Below are the code and all the weights of a small trained network. Each question names an input and a class and asks about switching units off, where a switched-off unit gives its printed mean instead of its output.

import numpy as np


def w(rows, s, z=0):
    codes = np.array(rows[::2]) - 128.0
    scale = np.full(codes.shape[1], s)
    scale[-1] = z or s
    return codes * scale


def f(y):
    return y / 2 * (1 + np.tanh(0.7978845608 * (y + 0.044715 * y**3)))


def log_softmax(a):
    a = a - a.max(-1, keepdims=True)
    return a - np.log(np.exp(a).sum(-1, keepdims=True))


def net(x, mask):
    res = np.array(x, float).reshape(1, 7) / 4 @ E
    y = f(res @ A[0][:, :-1].T + A[0][:, -1])
    res = res + np.where(mask, y, B[0][:, -1]) @ B[0][:, :-1]
    return log_softmax(res[-1] @ U[:, :-1].T + U[:, -1])


A, B = {}, {}
E = w([
[193,96,133,3,96,163],'x0',
[72,114,103,66,166,148],'x1',
[155,168,204,101,107,164],'x2',
[78,45,130,97,129,154],'x3',
[200,139,113,118,159,70],'x4',
[109,102,208,99,69,102],'x5',
[189,154,95,126,89,67],'x6',
],0.011)
A[0] = w([
[128,158,93,128,203,125,191],'N0',
[142,101,147,146,139,184,74],'N1',
[124,189,61,208,135,90,185],'N2',
[142,177,128,152,103,66,255],'N3',
[67,6,113,70,125,128,167],'N4',
[114,131,197,107,118,113,74],'N5',
[118,76,85,99,107,116,178],'N6',
],0.013,0.0073)
B[0] = w([
[52,182,199,73,167,185,195],'N0',
[191,65,167,144,152,138,135],'N1',
[35,231,125,131,89,127,250],'N2',
[143,167,104,101,59,169,226],'N3',
[2,171,187,130,18,180,214],'N4',
[175,10,224,193,83,218,150],'N5',
[184,212,163,104,96,113,171],'N6',
],0.0091,0.016)
U = w([
[124,1,166,208,131,159,126],'0',
[20,221,127,148,114,171,236],'1',
[207,124,131,56,189,172,68],'2',
[115,109,144,170,226,22,3],'3',
[121,65,106,212,151,12,42],'4',
[251,169,39,59,82,127,88],'5',
],0.0094,0.0045)

Each question gives the input, the list of numbers given to net, and the class t.
The units are the neurons (one row each of A and B). Each row of codes is followed by its name. A weight is (code - 128) times the scale printed after its matrix; where a second scale follows, it is the last column's (A, B and U).
mask holds one flag per neuron, in row order. A switched-off neuron (its flag False) gives its mean, the last column of its row in B, instead of its output. The means were averaged over made-up inputs and are rounded, as every weight is.
A unit's drop is (log p(t) with every unit on - log p(t) with that unit switched off) / (log p(t) with every unit on - log p(t) with every unit switched off).
The circuit of an input: a set's keep is (log p(t) with only the set's units on - log p(t) with every unit switched off) / (log p(t) with every unit on - log p(t) with every unit switched off). Starting from all 7 units, units are removed one at a time, each time the one whose removal leaves the highest keep (on an exact tie, the one counted first), for as long as the keep stays at least 0.8.
circuit, biggest first: the units of the circuit, biggest drop first
most important unit: the unit with the biggest drop
top k neurons: the k neurons with the biggest drops, biggest first
drop of u: that unit's drop, to one decimal
input [8,-3,6,2,-1,7,-1], class 0: most important unit : N5
input [4,-8,4,-3,-4,-5,3], class 5: circuit, biggest first : N4, N0
input [-7,-2,4,7,-6,6,-5], class 0: circuit, biggest first : N5, N2
input [4,-7,-8,1,1,1,-1], class 5: circuit, biggest first : N2, N0
input [6,2,3,-7,-4,-7,-8], class 2: top 3 neurons : N2, N4, N1
input [4,-3,4,-4,-6,-5,6], class 5: top 3 neurons : N4, N0, N2
input [4,-6,0,4,-3,0,4], class 5: top 2 neurons : N2, N0
input [7,-4,4,7,-7,5,-7], class 0: top 3 neurons : N5, N2, N1
input [-1,0,5,-8,-4,5,-4], class 0: top 2 neurons : N2, N5
input [7,2,5,-4,-4,6,-6], class 0: drop of N2 : 0.1
input [1,2,6,2,4,5,-8], class 0: drop of N5 : 0.2
input [2,6,2,-7,4,0,-4], class 2: drop of N2 : 0.6
